Here is a tiny trained network, its code and every weight. The questions are about switching its units off for an input and a class, where a switched-off unit gives its printed mean instead of its output.

import numpy as np


def w(rows, s, z=0):
    codes = np.array(rows[::2]) - 128.0
    scale = np.full(codes.shape[1], s)
    scale[-1] = z or s
    return codes * scale


def norm(h):
    return h / np.sqrt((h * h).mean(-1, keepdims=True) + 1e-5)


def f(y):
    return np.maximum(y, 0)


def log_softmax(a):
    a = a - a.max(-1, keepdims=True)
    return a - np.log(np.exp(a).sum(-1, keepdims=True))


def net(x, mask):
    res = np.array(x, float).reshape(1, 3) / 4 @ E
    u = 0
    for l in range(3):
        y = f(norm(res) @ A[l][:, :-1].T + A[l][:, -1])
        res = res + np.where(mask[u : u + 6], y, B[l][:, -1]) @ B[l][:, :-1]
        u += 6
    return log_softmax(norm(res)[-1] @ U[:, :-1].T + U[:, -1])


A, B = {}, {}
E = w([
[206,158,225,140],'x0',
[98,119,193,255],'x1',
[191,200,78,112],'x2',
],0.0098)
A[0] = w([
[40,185,59,146,53],'L0N1',
[159,103,183,185,52],'L0N2',
[204,59,158,230,25],'L0N3',
[181,28,135,222,90],'L0N4',
[254,182,78,95,167],'L0N5',
[46,135,77,154,3],'L0N6',
],0.0097,0.0062)
B[0] = w([
[47,138,36,130,162],'L0N1',
[175,100,150,213,172],'L0N2',
[177,177,254,177,176],'L0N3',
[220,138,167,191,188],'L0N4',
[160,161,185,46,254],'L0N5',
[42,156,57,189,147],'L0N6',
],0.0099,0.0068)
A[1] = w([
[158,139,48,117,58],'L1N1',
[49,63,174,223,78],'L1N2',
[182,165,102,76,96],'L1N3',
[12,241,84,176,70],'L1N4',
[77,217,64,190,18],'L1N5',
[209,165,141,114,3],'L1N6',
],0.012,0.0051)
B[1] = w([
[120,206,127,173,157],'L1N1',
[209,136,63,92,254],'L1N2',
[67,140,115,112,214],'L1N3',
[40,57,156,184,201],'L1N4',
[10,11,139,188,168],'L1N5',
[117,173,192,92,186],'L1N6',
],0.012,0.0059)
A[2] = w([
[77,63,66,100,3],'L2N1',
[251,27,143,184,82],'L2N2',
[142,1,103,89,132],'L2N3',
[81,147,134,196,188],'L2N4',
[191,77,208,184,24],'L2N5',
[89,170,33,111,110],'L2N6',
],0.0096,0.0059)
B[2] = w([
[207,162,202,160,171],'L2N1',
[171,185,95,173,253],'L2N2',
[124,66,136,97,198],'L2N3',
[152,121,153,148,219],'L2N4',
[130,173,137,247,219],'L2N5',
[123,132,97,205,189],'L2N6',
],0.012,0.0051)
U = w([
[181,198,194,76,230],'0',
[208,163,194,252,244],'1',
[70,37,97,240,186],'2',
[129,57,152,88,154],'3',
[201,85,49,192,50],'4',
[148,129,135,166,1],'5',
[88,175,27,123,120],'6',
],0.02,0.0093)

Each question gives the input, the list of numbers given to net, and the class t.
The units are the neurons (one row each of A and B). Each row of codes is followed by its name. A weight is (code - 128) times the scale printed after its matrix; where a second scale follows, it is the last column's (A, B and U).
mask holds one flag per neuron, layer by layer. A switched-off neuron (its flag False) gives its mean, the last column of its row in B, instead of its output. The means were averaged over made-up inputs and are rounded, as every weight is.
A unit's drop is (log p(t) with every unit on - log p(t) with that unit switched off) / (log p(t) with every unit on - log p(t) with every unit switched off).
The circuit of an input: a set's keep is (log p(t) with only the set's units on - log p(t) with every unit switched off) / (log p(t) with every unit on - log p(t) with every unit switched off). Starting from the 12 units with the biggest drops (on a tie, the unit counted first), units are removed one at a time, each time the one whose removal leaves the highest keep (on an exact tie, the one counted first), for as long as the keep stays at least 0.8.
circuit, biggest first: the units of the circuit, biggest drop first
unit that matters most: the unit with the biggest drop
k most important neurons: the k neurons with the biggest drops, biggest first
k most important neurons of layer l: the k neurons of layer l with the biggest drops, biggest first
drop of u: that unit's drop, to one decimal
input [-4,2,-7], class 4: unit that matters most -> L1N2
input [-2,-6,-4], class 3: 3 most important neurons of layer 2 -> L2N2; L2N5; L2N3
input [-2,-1,-5], class 4: circuit, biggest first -> L0N5; L1N2
input [-7,-5,0], class 2: circuit, biggest first -> L0N1; L0N5; L1N4; L1N2
input [-3,-3,-7], class 3: 2 most important neurons -> L2N3; L2N5
input [-4,0,7], class 6: 2 most important neurons -> L0N5; L0N1
input [-5,1,8], class 2: 3 most important neurons -> L0N1; L1N4; L1N5
input [-8,-7,-5], class 2: drop of L1N2 -> 0.2
input [2,3,5], class 0: drop of L0N5 -> 0.3
input [-6,1,6], class 2: drop of L2N4 -> 0.0
